Below is a small trained network, with its code and all its weights. Each question gives an input and a class and asks what happens when units are switched off, that is, made to give their printed mean instead of their output.

import numpy as np


def w(rows, s, z=0):
    codes = np.array(rows[::2]) - 128.0
    scale = np.full(codes.shape[1], s)
    scale[-1] = z or s
    return codes * scale


def f(y):
    return y / 2 * (1 + np.tanh(0.7978845608 * (y + 0.044715 * y**3)))


def log_softmax(a):
    a = a - a.max(-1, keepdims=True)
    return a - np.log(np.exp(a).sum(-1, keepdims=True))


def net(x, mask):
    res = np.array(x, float).reshape(1, 6) / 4 @ E
    y = f(res @ A[0][:, :-1].T + A[0][:, -1])
    res = res + np.where(mask, y, B[0][:, -1]) @ B[0][:, :-1]
    return log_softmax(res[-1] @ U[:, :-1].T + U[:, -1])


A, B = {}, {}
E = w([
[127,131,114,129,124,140,156,123],'x0',
[129,125,125,124,127,130,134,130],'x1',
[185,132,217,173,36,120,178,139],'x2',
[182,67,109,93,94,132,89,2],'x3',
[87,39,85,225,95,44,126,126],'x4',
[124,133,115,149,112,168,124,128],'x5',
],0.015)
A[0] = w([
[173,80,126,100,113,141,106,8,214],'n1',
[181,134,227,153,64,124,164,137,209],'n2',
[90,99,77,140,112,98,124,142,155],'n3',
[82,133,77,219,129,64,131,175,229],'n4',
[92,183,102,96,169,149,112,136,244],'n5',
[100,121,72,132,135,113,102,126,143],'n6',
[158,50,139,201,53,86,155,98,95],'n7',
[76,153,146,135,179,152,165,163,253],'n8',
],0.013,0.0071)
B[0] = w([
[188,145,59,121,139,170,60,34,254],'n1',
[149,203,211,108,37,149,170,154,242],'n2',
[108,57,171,166,188,74,159,43,183],'n3',
[85,62,157,143,134,127,194,124,235],'n4',
[104,171,93,30,170,115,74,166,209],'n5',
[126,46,141,153,217,146,140,61,176],'n6',
[3,119,123,81,55,22,67,100,223],'n7',
[69,159,96,101,116,118,133,207,206],'n8',
],0.011,0.022)
U = w([
[33,164,75,69,95,84,60,119,253],'0',
[236,157,42,91,188,173,69,118,104],'1',
[182,229,182,140,107,147,183,193,123],'2',
[254,202,161,108,70,178,137,54,51],'3',
[110,49,150,186,216,118,196,150,150],'4',
[170,51,77,207,183,112,111,36,81],'5',
[99,109,191,225,80,89,199,165,29],'6',
],0.01,0.0049)

Each question gives the input, the list of numbers given to net, and the class t.
The units are the neurons (one row each of A and B). Each row of codes is followed by its name. A weight is (code - 128) times the scale printed after its matrix; where a second scale follows, it is the last column's (A, B and U).
mask holds one flag per neuron, in row order. A switched-off neuron (its flag False) gives its mean, the last column of its row in B, instead of its output. The means were averaged over made-up inputs and are rounded, as every weight is.
A unit's drop is (log p(t) with every unit on - log p(t) with that unit switched off) / (log p(t) with every unit on - log p(t) with every unit switched off).
The circuit of an input: a set's keep is (log p(t) with only the set's units on - log p(t) with every unit switched off) / (log p(t) with every unit on - log p(t) with every unit switched off). Starting from all 8 units, units are removed one at a time, each time the one whose removal leaves the highest keep (on an exact tie, the one counted first), for as long as the keep stays at least 0.8.
units of the circuit, in order: the units of the circuit, biggest drop first
k most important neurons: the k neurons with the biggest drops, biggest first
drop when u is switched off: that unit's drop, to one decimal
input [-1,4,2,-5,-2,-5], class 2: units of the circuit, in order	[n7]
input [3,3,-7,1,1,-2], class 5: units of the circuit, in order	[n7, n6]
input [-3,-2,8,0,-4,6], class 2: units of the circuit, in order	[n1, n2]
input [2,5,-3,-6,1,6], class 4: 2 most important neurons	[n7, n4]
input [1,6,0,2,1,-6], class 5: 3 most important neurons	[n2, n5, n8]
input [8,-4,7,-1,1,-1], class 6: units of the circuit, in order	[n7, n1, n2]
input [-4,-3,-2,-2,1,8], class 4: units of the circuit, in order	[n7, n1]
input [8,4,2,-1,5,2], class 6: 2 most important neurons	[n1, n5]
input [-5,2,4,0,6,0], class 6: 3 most important neurons	[n5, n1, n4]
input [-2,4,7,-4,0,8], class 2: 3 most important neurons	[n2, n3, n6]
input [7,4,0,-8,2,-3], class 4: 3 most important neurons	[n2, n7, n4]
input [7,0,-5,1,-5,0], class 1: 3 most important neurons	[n7, n4, n2]
input [-5,2,0,-6,6,0], class 4: drop when n2 is switched off	0.3
input [-6,-8,6,-8,-1,7], class 2: drop when n2 is switched off	0.2
input [5,3,-4,0,3,-1], class 4: drop when n1 is switched off	0.3
input [-7,-1,-8,6,1,0], class 5: units of the circuit, in order	[n6]
